Below is a small trained network, with its code and all its weights. Each question gives an input and a class and asks what happens when units are switched off, that is, made to give their printed mean instead of their output.

import numpy as np


def w(rows, s, z=0):
    codes = np.array(rows[::2]) - 128.0
    scale = np.full(codes.shape[1], s)
    scale[-1] = z or s
    return codes * scale


def norm(h):
    return h / np.sqrt((h * h).mean(-1, keepdims=True) + 1e-5)


def f(y):
    return np.maximum(y, 0)


def log_softmax(a):
    a = a - a.max(-1, keepdims=True)
    return a - np.log(np.exp(a).sum(-1, keepdims=True))


def net(x, mask):
    res = np.array(x, float).reshape(1, 6) / 4 @ E
    u = 0
    for l in range(3):
        y = f(norm(res) @ A[l][:, :-1].T + A[l][:, -1])
        res = res + np.where(mask[u : u + 4], y, B[l][:, -1]) @ B[l][:, :-1]
        u += 4
    return log_softmax(norm(res)[-1] @ U[:, :-1].T + U[:, -1])


A, B = {}, {}
E = w([
[182,164,136,90,165,188,254],'x0',
[119,227,111,148,141,157,92],'x1',
[120,128,136,126,138,124,125],'x2',
[125,129,135,127,136,124,125],'x3',
[141,136,190,166,84,138,138],'x4',
[34,130,105,163,105,61,200],'x5',
],0.0096)
A[0] = w([
[119,75,21,43,191,128,117,2],'0.n1',
[162,107,255,167,63,141,147,11],'0.n2',
[207,57,150,95,143,146,77,13],'0.n3',
[158,12,147,92,115,96,142,2],'0.n4',
],0.02,0.0044)
B[0] = w([
[169,133,203,250,93,52,110,233],'0.n1',
[163,127,167,226,111,57,101,236],'0.n2',
[165,151,179,37,51,169,109,254],'0.n3',
[20,129,93,183,145,242,143,232],'0.n4',
],0.016,0.0097)
A[1] = w([
[55,51,101,150,106,53,221,38],'1.n1',
[201,45,140,140,183,154,223,7],'1.n2',
[88,30,149,145,82,146,82,178],'1.n3',
[136,4,114,139,146,138,164,26],'1.n4',
],0.02,0.0019)
B[1] = w([
[234,157,218,20,11,202,55,244],'1.n1',
[46,81,77,102,230,27,212,167],'1.n2',
[123,83,66,90,170,75,167,246],'1.n3',
[84,169,133,142,128,171,160,149],'1.n4',
],0.012,0.011)
A[2] = w([
[111,3,62,99,102,113,41,3],'2.n1',
[193,76,192,116,128,136,208,109],'2.n2',
[130,212,70,156,141,155,71,123],'2.n3',
[100,73,86,52,96,72,162,47],'2.n4',
],0.019,0.0013)
B[2] = w([
[128,188,108,112,247,75,193,192],'2.n1',
[98,86,39,100,181,82,141,249],'2.n2',
[50,88,111,155,91,203,142,166],'2.n3',
[146,134,88,101,240,101,112,162],'2.n4',
],0.013,0.011)
U = w([
[152,97,166,227,101,31,101,68],'0',
[178,124,152,12,86,163,111,95],'1',
[111,138,85,92,226,79,154,254],'2',
[20,169,105,188,132,218,120,97],'3',
],0.011,0.0029)

Each question gives the input, the list of numbers given to net, and the class t.
The units are the neurons (one row each of A and B). Each row of codes is followed by its name. A weight is (code - 128) times the scale printed after its matrix; where a second scale follows, it is the last column's (A, B and U).
mask holds one flag per neuron, layer by layer. A switched-off neuron (its flag False) gives its mean, the last column of its row in B, instead of its output. The means were averaged over made-up inputs and are rounded, as every weight is.
A unit's drop is (log p(t) with every unit on - log p(t) with that unit switched off) / (log p(t) with every unit on - log p(t) with every unit switched off).
The circuit of an input: a set's keep is (log p(t) with only the set's units on - log p(t) with every unit switched off) / (log p(t) with every unit on - log p(t) with every unit switched off). Starting from all 12 units, units are removed one at a time, each time the one whose removal leaves the highest keep (on an exact tie, the one counted first), for as long as the keep stays at least 0.8.
units of the circuit, in order: the units of the circuit, biggest drop first
most important unit: the unit with the biggest drop
top k neurons: the k neurons with the biggest drops, biggest first
top k neurons in layer l: the k neurons of layer l with the biggest drops, biggest first
input [-5,-2,-7,-1,3,-1], class 2: most important unit : 1.n3
input [8,7,4,4,5,-7], class 2: top 3 neurons : [0.n4; 1.n1; 0.n3]
input [-4,7,3,-6,6,-2], class 3: top 2 neurons : [0.n1; 2.n3]
input [-5,7,4,-7,-5,-2], class 3: top 3 neurons in layer 1 : [1.n3; 1.n1; 1.n2]
input [3,-1,1,-1,5,-5], class 0: top 2 neurons : [0.n2; 1.n1]
input [-7,-5,-5,1,5,-6], class 2: units of the circuit, in order : [1.n3; 2.n1]
input [-5,2,7,8,-5,7], class 1: units of the circuit, in order : [1.n1; 0.n2]
input [3,-2,-3,7,3,7], class 1: top 2 neurons : [1.n1; 0.n1]
input [-2,7,2,5,5,1], class 3: units of the circuit, in order : [0.n1; 2.n3]
input [-3,-4,-4,-6,-3,-3], class 3: top 2 neurons : [0.n4; 1.n1]
input [1,8,-7,3,2,-1], class 3: top 2 neurons : [1.n1; 0.n3]
input [5,-6,4,1,4,-5], class 3: top 2 neurons : [0.n4; 1.n1]
input [6,8,0,-2,-8,5], class 0: top 2 neurons in layer 0 : [0.n1; 0.n4]
input [3,3,-3,-2,4,0], class 0: top 2 neurons : [0.n2; 0.n4]
input [7,8,2,-4,3,8], class 1: most important unit : 0.n4
input [-7,-2,-5,5,-6,8], class 1: top 2 neurons : [1.n1; 0.n3]
input [-7,-6,-4,-1,2,4], class 2: top 2 neurons : [1.n3; 2.n1]
input [8,2,-8,3,-8,-8], class 0: top 2 neurons in layer 0 : [0.n1; 0.n4]
input [6,0,-6,-8,-7,5], class 0: top 2 neurons : [0.n1; 1.n3]
input [-8,-7,4,8,-3,8], class 1: units of the circuit, in order : [1.n1]
input [-3,0,-2,-4,2,4], class 1: top 2 neurons in layer 0 : [0.n3; 0.n4]
input [-8,-5,3,1,1,6], class 2: top 2 neurons in layer 2 : [2.n1; 2.n4]
